Below is a small trained network, with its code and all its weights. Each question gives an input and a class and asks what happens when units are switched off, that is, made to give their printed mean instead of their output.

import numpy as np


def w(rows, s, z=0):
    codes = np.array(rows[::2]) - 128.0
    scale = np.full(codes.shape[1], s)
    scale[-1] = z or s
    return codes * scale


def norm(h):
    return h / np.sqrt((h * h).mean(-1, keepdims=True) + 1e-5)


def f(y):
    return y / 2 * (1 + np.tanh(0.7978845608 * (y + 0.044715 * y**3)))


def log_softmax(a):
    a = a - a.max(-1, keepdims=True)
    return a - np.log(np.exp(a).sum(-1, keepdims=True))


def net(x, mask):
    res = np.array(x, float).reshape(1, 5) / 4 @ E
    u = 0
    for l in range(2):
        y = f(norm(res) @ A[l][:, :-1].T + A[l][:, -1])
        res = res + np.where(mask[u : u + 16], y, B[l][:, -1]) @ B[l][:, :-1]
        u += 16
    return log_softmax(norm(res)[-1] @ U[:, :-1].T + U[:, -1])


A, B = {}, {}
E = w([
[128,128,124,129],'x0',
[90,252,147,71],'x1',
[66,178,114,222],'x2',
[129,128,125,132],'x3',
[22,87,72,58],'x4',
],0.0021)
A[0] = w([
[108,110,152,106,108],'L0N1',
[142,135,124,192,160],'L0N2',
[90,232,97,96,90],'L0N3',
[160,176,74,88,155],'L0N4',
[171,223,195,54,64],'L0N5',
[186,112,126,101,112],'L0N6',
[143,131,113,145,128],'L0N7',
[119,118,95,146,109],'L0N8',
[98,220,113,162,39],'L0N9',
[139,92,113,74,115],'L0N10',
[210,186,181,70,4],'L0N11',
[168,46,170,119,119],'L0N12',
[255,50,107,112,83],'L0N13',
[180,139,130,95,165],'L0N14',
[52,109,72,155,52],'L0N15',
[120,125,155,127,134],'L0N16',
],0.0047,0.0034)
B[0] = w([
[141,135,104,133,114],'L0N1',
[135,88,105,132,197],'L0N2',
[127,133,253,131,163],'L0N3',
[156,135,186,133,168],'L0N4',
[219,168,202,108,167],'L0N5',
[139,145,198,115,148],'L0N6',
[125,123,127,125,133],'L0N7',
[91,119,147,132,115],'L0N8',
[143,131,187,146,105],'L0N9',
[168,133,122,155,153],'L0N10',
[164,211,147,64,109],'L0N11',
[158,106,185,142,207],'L0N12',
[136,110,241,143,252],'L0N13',
[176,129,192,109,196],'L0N14',
[45,105,107,125,108],'L0N15',
[140,127,113,127,134],'L0N16',
],0.0042,0.0016)
A[1] = w([
[119,180,147,44,37],'L1N1',
[149,106,114,202,71],'L1N2',
[106,238,122,129,52],'L1N3',
[104,111,63,117,53],'L1N4',
[147,100,158,97,172],'L1N5',
[147,137,116,140,121],'L1N6',
[113,166,105,159,151],'L1N7',
[116,145,99,62,119],'L1N8',
[146,151,157,57,108],'L1N9',
[164,159,168,150,154],'L1N10',
[112,254,145,93,252],'L1N11',
[89,139,147,97,155],'L1N12',
[115,106,136,102,157],'L1N13',
[160,69,113,101,99],'L1N14',
[152,157,170,150,131],'L1N15',
[135,173,133,159,57],'L1N16',
],0.0095,0.0041)
B[1] = w([
[143,98,89,254,153],'L1N1',
[117,213,183,189,155],'L1N2',
[83,23,125,41,152],'L1N3',
[155,73,191,126,131],'L1N4',
[158,120,53,105,188],'L1N5',
[100,130,130,133,125],'L1N6',
[139,92,165,108,137],'L1N7',
[175,161,156,176,138],'L1N8',
[129,123,96,207,168],'L1N9',
[93,78,153,140,193],'L1N10',
[134,198,112,92,253],'L1N11',
[149,136,77,168,151],'L1N12',
[147,154,107,125,151],'L1N13',
[112,155,121,40,157],'L1N14',
[103,72,160,126,174],'L1N15',
[108,118,178,92,119],'L1N16',
],0.0061,0.0052)
U = w([
[205,22,215,115,121],'0',
[160,60,38,12,140],'1',
[227,224,192,98,155],'2',
[180,200,16,183,93],'3',
[106,140,203,244,246],'4',
[29,33,55,179,102],'5',
[56,159,248,45,46],'6',
[36,206,59,60,124],'7',
],0.015,0.0012)

Each question gives the input, the list of numbers given to net, and the class t.
The units are the neurons (one row each of A and B). Each row of codes is followed by its name. A weight is (code - 128) times the scale printed after its matrix; where a second scale follows, it is the last column's (A, B and U).
mask holds one flag per neuron, layer by layer. A switched-off neuron (its flag False) gives its mean, the last column of its row in B, instead of its output. The means were averaged over made-up inputs and are rounded, as every weight is.
A unit's drop is (log p(t) with every unit on - log p(t) with that unit switched off) / (log p(t) with every unit on - log p(t) with every unit switched off).
The circuit of an input: a set's keep is (log p(t) with only the set's units on - log p(t) with every unit switched off) / (log p(t) with every unit on - log p(t) with every unit switched off). Starting from the 12 units with the biggest drops (on a tie, the unit counted first), units are removed one at a time, each time the one whose removal leaves the highest keep (on an exact tie, the one counted first), for as long as the keep stays at least 0.8.
units of the circuit, in order: the units of the circuit, biggest drop first
k most important neurons: the k neurons with the biggest drops, biggest first
drop when u is switched off: that unit's drop, to one decimal
input [-7,7,-1,-1,8], class 3: units of the circuit, in order	[L1N1; L1N8]
input [7,4,2,-2,-2], class 6: most important neuron	[L1N11]
input [0,-8,1,-6,-2], class 4: 2 most important neurons	[L1N2; L1N3]
input [-7,5,0,6,3], class 3: 2 most important neurons	[L1N1; L1N11]
input [8,-6,1,7,-1], class 4: 2 most important neurons	[L1N2; L1N11]
input [-8,-4,1,-5,0], class 4: 4 most important neurons	[L1N2; L1N11; L1N3; L0N11]
input [4,7,4,-4,-1], class 6: 2 most important neurons	[L1N3; L0N3]
input [2,7,-6,1,2], class 3: 2 most important neurons	[L1N1; L1N9]
input [6,5,1,-1,-4], class 6: 2 most important neurons	[L1N3; L1N10]
input [6,2,-7,-4,1], class 3: 2 most important neurons	[L1N9; L1N1]
input [-5,3,-7,4,6], class 3: drop when L0N1 is switched off	0.0
input [3,7,7,-2,0], class 6: drop when L1N16 is switched off	0.1
input [2,1,5,-5,-1], class 6: drop when L1N1 is switched off	0.2
input [8,7,-1,-1,8], class 3: most important neuron	[L1N1]
input [7,-4,1,6,0], class 4: drop when L1N3 is switched off	0.4
